Below is a small trained network, with its code and all its weights. Each question gives an input and a target symbol and asks what happens when units are switched off, that is, made to give their printed mean instead of their output.

import numpy as np


def w(rows, s, z=0):
    codes = np.array(rows[::2]) - 128.0
    scale = np.full(codes.shape[1], s)
    scale[-1] = z or s
    return codes * scale


def softmax(a):
    e = np.exp(a - a.max(-1, keepdims=True))
    return e / e.sum(-1, keepdims=True)


def log_softmax(a):
    a = a - a.max(-1, keepdims=True)
    return a - np.log(np.exp(a).sum(-1, keepdims=True))


def net(x, mask):
    ids = ['ΓΞΣαβλω'.index(c) for c in x.split()]
    T = len(ids)
    res = E[ids] + P[:T]
    u = 0
    for l in range(2):
        r = res
        for j in range(3):
            rows = slice(3 * j, 3 * j + 3)
            q, k, v = (r @ M[l][rows].T for M in (Q, K, V))
            z = softmax(np.where(np.tri(T) > 0, q @ k.T / 3**0.5, -1e9)) @ v
            o = O[l][rows]
            res = res + np.where(mask[u + j], z, o[:, -1]) @ o[:, :-1]
        u += 3
    return log_softmax(res[-1] @ U[:, :-1].T + U[:, -1])


Q, K, V, O = {}, {}, {}, {}
E = w([
[121,151,149,254,179,119],'Γ',
[62,71,65,115,142,148],'Ξ',
[137,186,168,102,236,48],'Σ',
[16,169,175,191,172,146],'α',
[127,179,69,159,89,70],'β',
[59,174,174,133,171,122],'λ',
[166,158,170,135,102,187],'ω',
],0.021)
P = w([
[76,33,205,154,33,77],'0',
[73,55,197,161,61,84],'1',
[75,73,190,162,81,96],'2',
[79,86,177,158,98,108],'3',
[80,99,165,152,114,122],'4',
[85,112,150,152,126,135],'5',
[90,125,134,147,138,150],'6',
[93,138,119,141,147,165],'7',
[97,148,101,140,157,180],'8',
[101,162,87,134,170,194],'9',
[104,172,71,131,182,209],'10',
[110,185,56,125,193,221],'11',
[114,199,39,122,202,236],'12',
[118,206,18,121,214,249],'13',
],0.014)
Q[0] = w([
[6,143,144,171,155,137],'L0H0',
[60,136,124,84,113,142],'L0H0',
[35,135,168,199,153,197],'L0H0',
[154,114,164,112,143,177],'L0H1',
[69,175,182,110,196,100],'L0H1',
[239,87,126,89,103,132],'L0H1',
[83,159,139,194,140,117],'L0H2',
[79,131,128,120,134,138],'L0H2',
[159,88,107,112,143,101],'L0H2',
],0.021)
K[0] = w([
[144,191,56,136,174,139],'L0H0',
[252,150,128,187,154,147],'L0H0',
[138,192,89,106,153,196],'L0H0',
[180,119,155,116,122,172],'L0H1',
[126,144,86,130,184,140],'L0H1',
[129,68,227,127,87,101],'L0H1',
[125,181,80,115,160,169],'L0H2',
[156,110,97,116,145,146],'L0H2',
[112,96,142,150,106,66],'L0H2',
],0.019)
V[0] = w([
[180,106,104,109,181,31],'L0H0',
[141,135,216,110,164,214],'L0H0',
[11,175,176,1,157,112],'L0H0',
[165,30,81,153,186,87],'L0H1',
[126,169,136,189,191,84],'L0H1',
[63,191,133,44,110,125],'L0H1',
[153,181,170,106,65,251],'L0H2',
[144,166,83,125,82,62],'L0H2',
[83,97,142,207,163,133],'L0H2',
],0.0074)
O[0] = w([
[2,106,96,174,125,137,120],'L0H0',
[220,75,121,211,43,121,71],'L0H0',
[174,42,69,212,125,65,156],'L0H0',
[84,103,200,139,141,134,101],'L0H1',
[76,3,52,103,125,142,253],'L0H1',
[196,73,82,205,157,102,149],'L0H1',
[58,20,171,172,128,186,72],'L0H2',
[88,154,79,165,212,74,109],'L0H2',
[183,195,123,87,104,233,253],'L0H2',
],0.0064)
Q[1] = w([
[189,121,166,216,116,151],'L1H0',
[176,61,121,54,20,183],'L1H0',
[104,223,83,142,35,136],'L1H0',
[70,121,158,171,145,193],'L1H1',
[161,15,220,86,249,144],'L1H1',
[41,128,83,182,210,65],'L1H1',
[188,66,168,105,170,132],'L1H2',
[157,152,115,57,161,55],'L1H2',
[199,107,175,40,58,201],'L1H2',
],0.013)
K[1] = w([
[238,169,165,153,127,117],'L1H0',
[121,115,227,68,87,176],'L1H0',
[93,159,148,89,223,177],'L1H0',
[187,166,91,116,117,143],'L1H1',
[160,68,139,173,2,98],'L1H1',
[80,141,46,163,168,114],'L1H1',
[194,50,249,118,130,110],'L1H2',
[69,149,191,118,89,22],'L1H2',
[87,149,232,184,97,161],'L1H2',
],0.014)
V[1] = w([
[165,121,151,110,153,84],'L1H0',
[102,64,148,122,167,148],'L1H0',
[130,139,96,162,9,112],'L1H0',
[160,105,101,62,117,82],'L1H1',
[175,189,179,195,171,89],'L1H1',
[105,63,167,63,147,172],'L1H1',
[174,166,74,75,68,101],'L1H2',
[144,156,175,98,156,70],'L1H2',
[138,122,120,37,142,170],'L1H2',
],0.013)
O[1] = w([
[129,110,161,94,145,139,86],'L1H0',
[157,109,185,170,75,168,99],'L1H0',
[154,145,21,135,193,136,87],'L1H0',
[123,151,88,253,160,85,54],'L1H1',
[184,65,144,80,113,84,162],'L1H1',
[75,118,103,83,208,109,1],'L1H1',
[167,68,137,169,170,158,157],'L1H2',
[122,108,131,146,104,198,101],'L1H2',
[116,65,170,146,103,93,67],'L1H2',
],0.012,0.0077)
U = w([
[178,70,84,81,116,164,102],'Γ',
[94,186,192,180,254,184,85],'Ξ',
[133,131,239,161,229,2,254],'Σ',
[58,167,138,83,130,133,63],'α',
[106,168,54,143,94,60,114],'β',
[18,27,129,143,232,97,213],'λ',
[67,44,78,172,79,179,110],'ω',
],0.007,0.0071)

Each question gives the input, a string of symbols that net reads in full, and the target symbol t.
The units are the heads (3 rows each of Q, K, V and O). Each row of codes is followed by its name. A weight is (code - 128) times the scale printed after its matrix; where a second scale follows, it is the last column's (O and U).
mask holds one flag per head, layer by layer. A switched-off head (its flag False) gives its mean, the last column of its rows in O, instead of its output. The means were averaged over made-up inputs and are rounded, as every weight is.
A unit's drop is (log p(t) with every unit on - log p(t) with that unit switched off) / (log p(t) with every unit on - log p(t) with every unit switched off).
The circuit of an input: a set's keep is (log p(t) with only the set's units on - log p(t) with every unit switched off) / (log p(t) with every unit on - log p(t) with every unit switched off). Starting from all 6 units, units are removed one at a time, each time the one whose removal leaves the highest keep (on an exact tie, the one counted first), for as long as the keep stays at least 0.8.
circuit, biggest first: the units of the circuit, biggest drop first
most important unit: the unit with the biggest drop
heads that matter: for each layer, one digit per head in row order, 1 if its drop is at least 0.15 and else 0, layers parted by /
input Σ Γ β β β Γ β β β α α, target Γ: most important unit -> L0H0
input Σ Σ ω ω β λ β Σ β β Σ Ξ, target β: heads that matter -> 100 / 001
input λ β β β Σ α Γ β Σ, target α: circuit, biggest first -> L0H0, L0H1, L1H1, L1H2
input β Ξ β β Γ β Γ β Γ Σ β, target Γ: circuit, biggest first -> L0H0, L1H1
input Ξ Ξ Ξ β λ Ξ Ξ Ξ Σ λ λ, target β: circuit, biggest first -> L0H1, L1H2, L0H0
input Γ Γ λ β λ, target Ξ: heads that matter -> 100 / 011
input β Σ λ β, target Σ: circuit, biggest first -> L1H0, L0H2
input Γ α λ Ξ β Σ β Γ ω λ, target λ: circuit, biggest first -> L0H2, L0H0, L1H1
input Ξ λ Ξ Γ β β β β λ β β Γ α, target α: circuit, biggest first -> L0H2, L1H2
input β Ξ Ξ β Σ Γ λ, target α: circuit, biggest first -> L0H0, L1H2, L0H2
input β Σ Σ Σ β Ξ Ξ Ξ Σ β Ξ Ξ β, target Ξ: circuit, biggest first -> L0H0, L1H1
input Γ β β Γ β λ Γ, target β: heads that matter -> 000 / 001
input λ α λ Σ λ λ Ξ ω ω λ λ, target β: circuit, biggest first -> L0H0, L0H1, L1H0
input β Γ β λ β Γ α Ξ Γ Ξ λ Ξ α, target Σ: most important unit -> L0H0
input α λ Γ Ξ Σ α Ξ Γ Γ Γ Ξ, target α: circuit, biggest first -> L0H0, L1H1, L1H2
input α Σ Ξ Σ, target Ξ: heads that matter -> 100 / 011
input Σ λ β α λ Σ Γ ω ω β, target α: heads that matter -> 101 / 010
input Σ Ξ ω Γ Γ α Ξ Ξ, target α: heads that matter -> 101 / 011
input ω Γ β β Ξ ω λ Σ Γ, target ω: heads that matter -> 110 / 100
input λ λ β β Γ β Γ β α Γ Ξ Ξ Ξ λ, target Σ: most important unit -> L1H2
